Here is a tiny trained network, its code and every weight. The questions are about switching its units off for an input and a class, where a switched-off unit gives its printed mean instead of its output.

import numpy as np


def w(rows, s, z=0):
    codes = np.array(rows[::2]) - 128.0
    scale = np.full(codes.shape[1], s)
    scale[-1] = z or s
    return codes * scale


def norm(h):
    return h / np.sqrt((h * h).mean(-1, keepdims=True) + 1e-5)


def f(y):
    return y / 2 * (1 + np.tanh(0.7978845608 * (y + 0.044715 * y**3)))


def log_softmax(a):
    a = a - a.max(-1, keepdims=True)
    return a - np.log(np.exp(a).sum(-1, keepdims=True))


def net(x, mask):
    res = np.array(x, float).reshape(1, 6) / 4 @ E
    u = 0
    for l in range(3):
        y = f(norm(res) @ A[l][:, :-1].T + A[l][:, -1])
        res = res + np.where(mask[u : u + 13], y, B[l][:, -1]) @ B[l][:, :-1]
        u += 13
    return log_softmax(norm(res)[-1] @ U[:, :-1].T + U[:, -1])


A, B = {}, {}
E = w([
[128,127,127,124,130],'x0',
[129,2,153,178,86],'x1',
[115,105,155,44,78],'x2',
[77,110,213,120,190],'x3',
[127,127,128,128,128],'x4',
[29,137,111,141,96],'x5',
],0.00029)
A[0] = w([
[123,120,201,4,18,108],'L0N0',
[100,132,135,102,90,117],'L0N1',
[106,115,158,72,96,108],'L0N2',
[172,140,45,126,67,179],'L0N3',
[101,68,132,127,130,141],'L0N4',
[152,138,104,199,159,183],'L0N5',
[106,124,130,102,126,105],'L0N6',
[115,169,142,233,158,161],'L0N7',
[113,52,132,152,96,157],'L0N8',
[220,102,163,95,152,136],'L0N9',
[119,124,122,122,136,115],'L0N10',
[97,69,136,132,113,141],'L0N11',
[132,123,119,138,137,253],'L0N12',
],0.0022,0.0012)
B[0] = w([
[153,84,5,229,218,199],'L0N0',
[122,117,106,141,130,133],'L0N1',
[133,115,109,180,136,131],'L0N2',
[123,95,104,34,72,234],'L0N3',
[164,158,151,162,94,159],'L0N4',
[157,58,71,129,143,196],'L0N5',
[115,135,126,167,122,112],'L0N6',
[132,61,50,145,140,180],'L0N7',
[201,169,173,117,82,197],'L0N8',
[176,119,134,61,208,166],'L0N9',
[120,133,131,144,129,117],'L0N10',
[165,166,141,167,83,165],'L0N11',
[211,93,88,87,63,253],'L0N12',
],0.0014,0.00067)
A[1] = w([
[113,97,118,124,141,109],'L1N0',
[144,96,144,170,108,146],'L1N1',
[125,113,126,119,138,154],'L1N2',
[140,171,115,133,144,3],'L1N3',
[122,180,186,145,150,158],'L1N4',
[79,196,106,52,188,167],'L1N5',
[172,82,116,86,130,194],'L1N6',
[124,79,102,130,155,124],'L1N7',
[149,231,140,118,127,46],'L1N8',
[105,121,116,136,110,241],'L1N9',
[94,141,250,171,206,174],'L1N10',
[97,145,242,177,221,114],'L1N11',
[72,221,93,69,191,157],'L1N12',
],0.0019,0.00056)
B[1] = w([
[139,133,108,164,150,129],'L1N0',
[146,113,185,138,128,165],'L1N1',
[140,147,129,130,151,148],'L1N2',
[87,103,144,158,94,60],'L1N3',
[150,139,105,119,42,80],'L1N4',
[209,170,176,184,88,164],'L1N5',
[155,183,129,118,193,253],'L1N6',
[139,147,126,179,184,162],'L1N7',
[86,123,172,153,43,56],'L1N8',
[157,116,166,79,184,197],'L1N9',
[189,79,15,30,39,97],'L1N10',
[157,123,8,79,50,78],'L1N11',
[200,145,171,201,100,162],'L1N12',
],0.0011,0.00053)
A[2] = w([
[112,143,180,101,146,155],'L2N0',
[129,205,134,115,122,140],'L2N1',
[150,100,80,177,154,253],'L2N2',
[127,117,97,136,145,109],'L2N3',
[121,229,123,110,139,161],'L2N4',
[5,140,111,182,74,119],'L2N5',
[61,131,153,137,115,10],'L2N6',
[122,123,101,70,111,18],'L2N7',
[146,121,142,131,152,159],'L2N8',
[150,93,99,114,171,159],'L2N9',
[137,135,58,103,103,55],'L2N10',
[146,60,161,156,124,254],'L2N11',
[146,136,74,168,150,148],'L2N12',
],0.0025,0.00042)
B[2] = w([
[176,130,98,144,113,90],'L2N0',
[123,85,159,173,84,137],'L2N1',
[59,152,167,132,129,255],'L2N2',
[84,139,126,126,139,150],'L2N3',
[120,56,197,178,62,163],'L2N4',
[245,177,136,54,240,153],'L2N5',
[197,120,94,86,147,37],'L2N6',
[113,89,58,119,138,123],'L2N7',
[117,183,123,130,131,159],'L2N8',
[67,203,90,124,126,227],'L2N9',
[67,10,129,92,128,178],'L2N10',
[109,197,182,186,80,216],'L2N11',
[51,111,140,129,138,200],'L2N12',
],0.0014,0.00063)
U = w([
[184,149,253,230,3,255],'0',
[241,185,122,37,241,157],'1',
[60,27,22,40,43,58],'2',
[15,164,109,208,208,41],'3',
],0.0058,0.00075)

Each question gives the input, the list of numbers given to net, and the class t.
The units are the neurons (one row each of A and B). Each row of codes is followed by its name. A weight is (code - 128) times the scale printed after its matrix; where a second scale follows, it is the last column's (A, B and U).
mask holds one flag per neuron, layer by layer. A switched-off neuron (its flag False) gives its mean, the last column of its row in B, instead of its output. The means were averaged over made-up inputs and are rounded, as every weight is.
A unit's drop is (log p(t) with every unit on - log p(t) with that unit switched off) / (log p(t) with every unit on - log p(t) with every unit switched off).
The circuit of an input: a set's keep is (log p(t) with only the set's units on - log p(t) with every unit switched off) / (log p(t) with every unit on - log p(t) with every unit switched off). Starting from the 12 units with the biggest drops (on a tie, the unit counted first), units are removed one at a time, each time the one whose removal leaves the highest keep (on an exact tie, the one counted first), for as long as the keep stays at least 0.8.
units of the circuit, in order: the units of the circuit, biggest drop first
unit that matters most: the unit with the biggest drop
top k neurons: the k neurons with the biggest drops, biggest first
k most important neurons of layer l: the k neurons of layer l with the biggest drops, biggest first
input [7,-3,-8,1,4,-7], class 3: unit that matters most : L2N5
input [6,-5,-1,-2,3,-5], class 0: units of the circuit, in order : L2N5, L2N4
input [6,0,5,-5,4,5], class 1: units of the circuit, in order : L2N5, L1N10, L1N11
input [2,-6,5,-6,-2,7], class 1: 3 most important neurons of layer 0 : L0N9, L0N8, L0N0
input [7,-7,-2,8,-7,3], class 2: units of the circuit, in order : L1N10, L1N11, L2N10
input [-2,2,8,-5,-5,-7], class 3: top 2 neurons : L0N0, L2N5
input [4,7,8,3,-3,5], class 3: units of the circuit, in order : L0N0, L0N3
input [-7,3,-6,-6,7,7], class 1: top 3 neurons : L2N5, L0N0, L1N10
input [7,-2,8,-4,1,-7], class 3: 2 most important neurons of layer 0 : L0N0, L0N8
input [3,-5,-1,7,-7,-5], class 2: top 2 neurons : L1N10, L1N11
input [8,-5,-4,-2,-2,-1], class 0: units of the circuit, in order : L0N0, L2N4
input [7,-6,8,-4,6,4], class 3: units of the circuit, in order : L0N0, L1N10
input [8,-3,-3,0,2,2], class 0: top 3 neurons : L0N0, L1N5, L1N12
input [0,6,-1,8,0,2], class 2: units of the circuit, in order : L1N10, L1N11
input [-7,3,8,-3,-7,7], class 3: units of the circuit, in order : L0N0, L2N2
input [-6,-8,5,4,-2,5], class 0: top 2 neurons : L1N5, L1N12
input [-7,-2,1,1,2,5], class 1: most important neuron of layer 2 : L2N5
input [-6,-4,-6,-6,1,6], class 1: 3 most important neurons of layer 2 : L2N5, L2N6, L2N9
input [-4,-3,-4,-1,-7,5], class 1: top 3 neurons : L2N5, L0N9, L0N0
input [-2,1,8,-7,7,0], class 3: top 2 neurons : L0N0, L1N10
input [-6,-8,8,6,5,-4], class 0: top 3 neurons : L1N5, L1N12, L2N5
input [4,-7,-3,-8,-7,-3], class 2: unit that matters most : L0N3
